Below are the code and all the weights of a small trained network. Each question names an input and a class and asks about switching units off, where a switched-off unit gives its printed mean instead of its output.

import numpy as np


def w(rows, s, z=0):
    codes = np.array(rows[::2]) - 128.0
    scale = np.full(codes.shape[1], s)
    scale[-1] = z or s
    return codes * scale


def f(y):
    return np.maximum(y, 0)


def log_softmax(a):
    a = a - a.max(-1, keepdims=True)
    return a - np.log(np.exp(a).sum(-1, keepdims=True))


def net(x, mask):
    res = np.array(x, float).reshape(1, 5) / 4 @ E
    y = f(res @ A[0][:, :-1].T + A[0][:, -1])
    res = res + np.where(mask, y, B[0][:, -1]) @ B[0][:, :-1]
    return log_softmax(res[-1] @ U[:, :-1].T + U[:, -1])


A, B = {}, {}
E = w([
[33,254,62,126],'x0',
[179,137,71,228],'x1',
[28,86,188,228],'x2',
[33,48,175,98],'x3',
[174,175,219,127],'x4',
],0.0082)
A[0] = w([
[98,77,82,88,176],'neuron 1',
[153,157,181,106,254],'neuron 2',
[183,136,106,173,139],'neuron 3',
[81,142,203,166,125],'neuron 4',
[157,123,6,134,124],'neuron 5',
[137,115,142,35,115],'neuron 6',
[153,97,136,163,168],'neuron 7',
[110,180,101,61,185],'neuron 8',
[98,175,73,171,200],'neuron 9',
[65,60,145,58,185],'neuron 10',
[164,177,115,121,137],'neuron 11',
],0.016,0.0078)
B[0] = w([
[169,2,72,129,198],'neuron 1',
[129,159,60,41,236],'neuron 2',
[116,121,106,60,198],'neuron 3',
[81,242,93,179,212],'neuron 4',
[43,166,91,161,226],'neuron 5',
[211,233,100,87,203],'neuron 6',
[122,182,175,139,182],'neuron 7',
[149,10,52,105,229],'neuron 8',
[42,97,194,163,242],'neuron 9',
[108,90,203,23,253],'neuron 10',
[115,64,117,150,200],'neuron 11',
],0.0098,0.012)
U = w([
[88,151,165,51,162],'0',
[12,21,92,106,150],'1',
[146,5,175,121,171],'2',
[197,111,66,96,150],'3',
[164,94,146,185,2],'4',
[11,219,137,230,179],'5',
],0.011,0.0062)

Each question gives the input, the list of numbers given to net, and the class t.
The units are the neurons (one row each of A and B). Each row of codes is followed by its name. A weight is (code - 128) times the scale printed after its matrix; where a second scale follows, it is the last column's (A, B and U).
mask holds one flag per neuron, in row order. A switched-off neuron (its flag False) gives its mean, the last column of its row in B, instead of its output. The means were averaged over made-up inputs and are rounded, as every weight is.
A unit's drop is (log p(t) with every unit on - log p(t) with that unit switched off) / (log p(t) with every unit on - log p(t) with every unit switched off).
The circuit of an input: a set's keep is (log p(t) with only the set's units on - log p(t) with every unit switched off) / (log p(t) with every unit on - log p(t) with every unit switched off). Starting from all 11 units, units are removed one at a time, each time the one whose removal leaves the highest keep (on an exact tie, the one counted first), for as long as the keep stays at least 0.8.
circuit, biggest first: the units of the circuit, biggest drop first
k most important neurons: the k neurons with the biggest drops, biggest first
drop when u is switched off: that unit's drop, to one decimal
input [4,-4,6,-1,2], class 5: circuit, biggest first : neuron 4
input [-7,-6,-6,6,5], class 0: circuit, biggest first : neuron 10; neuron 6
input [5,-7,-4,-3,0], class 3: circuit, biggest first : neuron 6; neuron 8
input [2,-6,-6,6,1], class 3: circuit, biggest first : neuron 6; neuron 8
input [-6,1,6,5,-3], class 2: 2 most important neurons : neuron 5; neuron 2
input [-7,-2,6,0,-4], class 2: circuit, biggest first : neuron 5; neuron 2
input [3,4,-2,-1,7], class 1: 2 most important neurons : neuron 6; neuron 11
input [-2,6,-4,-2,1], class 5: circuit, biggest first : neuron 8; neuron 5
input [-3,-2,1,5,0], class 0: circuit, biggest first : neuron 8; neuron 10
input [-3,3,-2,3,4], class 0: 2 most important neurons : neuron 8; neuron 1
input [6,-2,-2,8,6], class 0: 2 most important neurons : neuron 6; neuron 10
input [-7,7,-5,4,4], class 3: 2 most important neurons : neuron 9; neuron 10
input [-6,-3,-3,7,-5], class 2: 2 most important neurons : neuron 1; neuron 10
input [-8,3,6,1,-2], class 2: circuit, biggest first : neuron 5
input [-6,0,1,0,-1], class 2: 2 most important neurons : neuron 4; neuron 5
input [-3,2,2,3,6], class 5: circuit, biggest first : neuron 4; neuron 8
input [-8,-8,-2,-4,5], class 3: 3 most important neurons : neuron 9; neuron 6; neuron 5
input [-2,8,-3,-7,1], class 5: 2 most important neurons : neuron 5; neuron 8
input [5,-7,-7,4,3], class 3: 2 most important neurons : neuron 6; neuron 8
input [-2,8,-4,-5,-6], class 5: circuit, biggest first : neuron 5
input [-7,-4,-3,0,-3], class 3: 2 most important neurons : neuron 6; neuron 9
input [-5,-1,-3,-3,1], class 3: drop when neuron 10 is switched off : 0.5
